Below is a small trained network, with its code and all its weights. Each question gives an input and a target symbol and asks what happens when units are switched off, that is, made to give their printed mean instead of their output.

import numpy as np


def w(rows, s, z=0):
    codes = np.array(rows[::2]) - 128.0
    scale = np.full(codes.shape[1], s)
    scale[-1] = z or s
    return codes * scale


def norm(h):
    return h / np.sqrt((h * h).mean(-1, keepdims=True) + 1e-5)


def f(y):
    return np.maximum(y, 0)


def softmax(a):
    e = np.exp(a - a.max(-1, keepdims=True))
    return e / e.sum(-1, keepdims=True)


def log_softmax(a):
    a = a - a.max(-1, keepdims=True)
    return a - np.log(np.exp(a).sum(-1, keepdims=True))


def net(x, mask):
    ids = ['αδζξστω'.index(c) for c in x.split()]
    T = len(ids)
    res = E[ids] + P[:T]
    u = 0
    for l in range(2):
        q, k, v = (norm(res) @ M[l].T for M in (Q, K, V))
        z = softmax(np.where(np.tri(T) > 0, q @ k.T / 3**0.5, -1e9)) @ v
        res = res + np.where(mask[u], z, O[l][:, -1]) @ O[l][:, :-1]
        u += 1
        y = f(norm(res) @ A[l][:, :-1].T + A[l][:, -1])
        res = res + np.where(mask[u : u + 8], y, B[l][:, -1]) @ B[l][:, :-1]
        u += 8
    return log_softmax(norm(res)[-1] @ U[:, :-1].T + U[:, -1])


Q, K, V, O, A, B = {}, {}, {}, {}, {}, {}
E = w([
[23,142,125,106],'α',
[52,39,105,115],'δ',
[180,39,220,81],'ζ',
[53,126,23,9],'ξ',
[120,32,151,255],'σ',
[135,61,55,70],'τ',
[4,159,31,119],'ω',
],0.0084)
P = w([
[87,144,61,252],'0',
[152,145,110,225],'1',
[154,155,108,201],'2',
[162,148,111,182],'3',
[165,139,106,152],'4',
[168,141,106,128],'5',
[173,140,101,104],'6',
[178,138,100,89],'7',
[185,136,97,66],'8',
[188,136,95,55],'9',
[193,142,96,36],'10',
[197,140,95,25],'11',
[191,147,90,18],'12',
],0.0028)
Q[0] = w([
[127,58,120,180],'0.h0',
[188,117,31,77],'0.h0',
[139,1,80,97],'0.h0',
],0.0079)
K[0] = w([
[143,134,193,146],'0.h0',
[208,105,79,87],'0.h0',
[169,2,208,52],'0.h0',
],0.0076)
V[0] = w([
[155,104,176,143],'0.h0',
[173,54,148,48],'0.h0',
[94,164,2,70],'0.h0',
],0.0046)
O[0] = w([
[129,193,192,156,83],'0.h0',
[111,177,156,70,177],'0.h0',
[140,110,189,254,254],'0.h0',
],0.0066,0.0046)
A[0] = w([
[110,141,92,71,171],'0.n0',
[238,139,199,89,231],'0.n1',
[101,88,186,124,147],'0.n2',
[197,43,135,86,2],'0.n3',
[10,80,116,140,241],'0.n4',
[134,129,126,132,72],'0.n5',
[255,167,167,19,123],'0.n6',
[183,116,89,50,130],'0.n7',
],0.0073,0.0012)
B[0] = w([
[207,193,172,253,190],'0.n0',
[98,233,152,69,143],'0.n1',
[54,205,104,51,144],'0.n2',
[140,122,78,76,153],'0.n3',
[146,143,121,63,254],'0.n4',
[122,35,41,150,128],'0.n5',
[62,128,197,107,154],'0.n6',
[141,148,144,220,179],'0.n7',
],0.0038,0.008)
Q[1] = w([
[172,108,254,187],'1.h0',
[127,44,40,129],'1.h0',
[172,41,205,176],'1.h0',
],0.0086)
K[1] = w([
[65,105,106,148],'1.h0',
[108,182,196,57],'1.h0',
[73,143,2,164],'1.h0',
],0.0085)
V[1] = w([
[180,49,184,32],'1.h0',
[2,160,184,119],'1.h0',
[51,223,28,120],'1.h0',
],0.0049)
O[1] = w([
[58,2,109,108,106],'1.h0',
[130,122,243,104,164],'1.h0',
[158,202,67,6,254],'1.h0',
],0.0044,0.0033)
A[1] = w([
[89,180,205,112,255],'1.n0',
[81,96,94,141,161],'1.n1',
[76,153,164,172,26],'1.n2',
[101,191,67,76,128],'1.n3',
[80,67,172,132,126],'1.n4',
[76,157,168,183,130],'1.n5',
[130,57,254,105,101],'1.n6',
[100,107,95,155,141],'1.n7',
],0.0079,0.0015)
B[1] = w([
[254,185,136,3,155],'1.n0',
[186,144,120,112,168],'1.n1',
[174,196,112,86,133],'1.n2',
[88,93,187,160,254],'1.n3',
[63,140,168,91,143],'1.n4',
[201,171,232,93,137],'1.n5',
[234,112,164,191,141],'1.n6',
[182,73,152,135,153],'1.n7',
],0.0065,0.0083)
U = w([
[176,50,48,122,120],'α',
[99,10,208,107,134],'δ',
[181,77,189,224,163],'ζ',
[148,127,158,126,1],'ξ',
[163,205,209,96,120],'σ',
[133,210,103,163,181],'τ',
[105,180,31,82,155],'ω',
],0.012,0.0082)

Each question gives the input, a string of symbols that net reads in full, and the target symbol t.
The units are the heads (3 rows each of Q, K, V and O) and the neurons (one row each of A and B). Each row of codes is followed by its name. A weight is (code - 128) times the scale printed after its matrix; where a second scale follows, it is the last column's (O, A, B and U).
mask holds one flag per unit, layer by layer, with each layer's heads first. A switched-off unit (its flag False) gives its mean, the last column of its rows in O or B, instead of its output. The means were averaged over made-up inputs and are rounded, as every weight is.
A unit's drop is (log p(t) with every unit on - log p(t) with that unit switched off) / (log p(t) with every unit on - log p(t) with every unit switched off).
unit that matters most: the unit with the biggest drop
k most important neurons: the k neurons with the biggest drops, biggest first
k most important neurons of layer l: the k neurons of layer l with the biggest drops, biggest first
drop when u is switched off: that unit's drop, to one decimal
input δ α ω ξ δ δ σ ξ, target δ: 3 most important neurons => (1.n3; 0.n7; 1.n0)
input ξ ξ ξ ξ ω ω τ τ δ ω, target α: unit that matters most => 1.h0
input ξ ξ α ξ ω ξ ξ ξ ω ξ ξ α ξ, target σ: 3 most important neurons => (0.n3; 1.n3; 0.n7)
input τ ω ξ σ ξ ω ω α ξ, target τ: 3 most important neurons of layer 0 => (0.n0; 0.n6; 0.n3)
input ω ξ δ ω ξ ω δ ω δ ξ ζ τ τ, target δ: 3 most important neurons => (0.n3; 0.n6; 0.n4)
input ω ω ξ δ ξ ξ δ τ ζ τ τ σ τ, target δ: 3 most important neurons => (0.n3; 0.n6; 0.n1)
input ω ξ ξ τ ξ σ τ σ, target α: 3 most important neurons of layer 0 => (0.n0; 0.n7; 0.n6)
input ζ τ α ω, target σ: 3 most important neurons of layer 1 => (1.n5; 1.n2; 1.n1)
input ξ τ τ ξ ω ξ ξ τ, target ω: 2 most important neurons of layer 0 => (0.n0; 0.n3)
input ξ ξ α ξ τ ζ σ, target σ: 2 most important neurons of layer 0 => (0.n2; 0.n0)
input ξ ξ ζ ξ ξ ξ ξ ω, target σ: 3 most important neurons => (1.n5; 0.n6; 0.n1)
input ξ ξ δ ξ ω ω σ ξ ω ξ, target τ: 2 most important neurons => (0.n0; 0.n6)
input δ ξ ξ ζ ζ α σ ω δ τ ξ ω, target δ: 2 most important neurons => (0.n7; 1.n7)
input τ δ ξ δ σ τ ξ ξ ξ ξ τ ξ σ, target α: unit that matters most => 1.n3
input ξ ξ ξ δ ω ω σ ω, target ζ: 2 most important neurons => (1.n7; 1.n0)
input ω ζ ω ξ τ, target σ: 2 most important neurons => (0.n6; 0.n7)
input ξ ξ ξ α ξ, target σ: 2 most important neurons of layer 0 => (0.n3; 0.n2)
input ξ ξ ξ ξ σ ξ, target ζ: 2 most important neurons of layer 0 => (0.n3; 0.n0)
input ξ ζ ξ τ, target σ: 4 most important neurons of layer 0 => (0.n6; 0.n7; 0.n0; 0.n1)
input δ τ ξ ξ ω σ τ δ ω α ζ τ ω, target δ: most important neuron => (1.n7)
input τ ξ ξ ω τ ξ τ, target ω: 3 most important neurons of layer 1 => (1.n7; 1.n6; 1.n3)
input ξ ξ ω τ τ ξ ξ τ δ ξ, target α: 2 most important neurons of layer 1 => (1.n7; 1.n4)
input ξ δ τ ζ α ξ σ, target σ: drop when 1.n0 is switched off => 0.1
input ξ ζ ξ α ω ξ ξ σ α ξ, target δ: drop when 1.h0 is switched off => 0.7
input ξ ξ ξ σ ξ, target ζ: drop when 1.n3 is switched off => 0.2
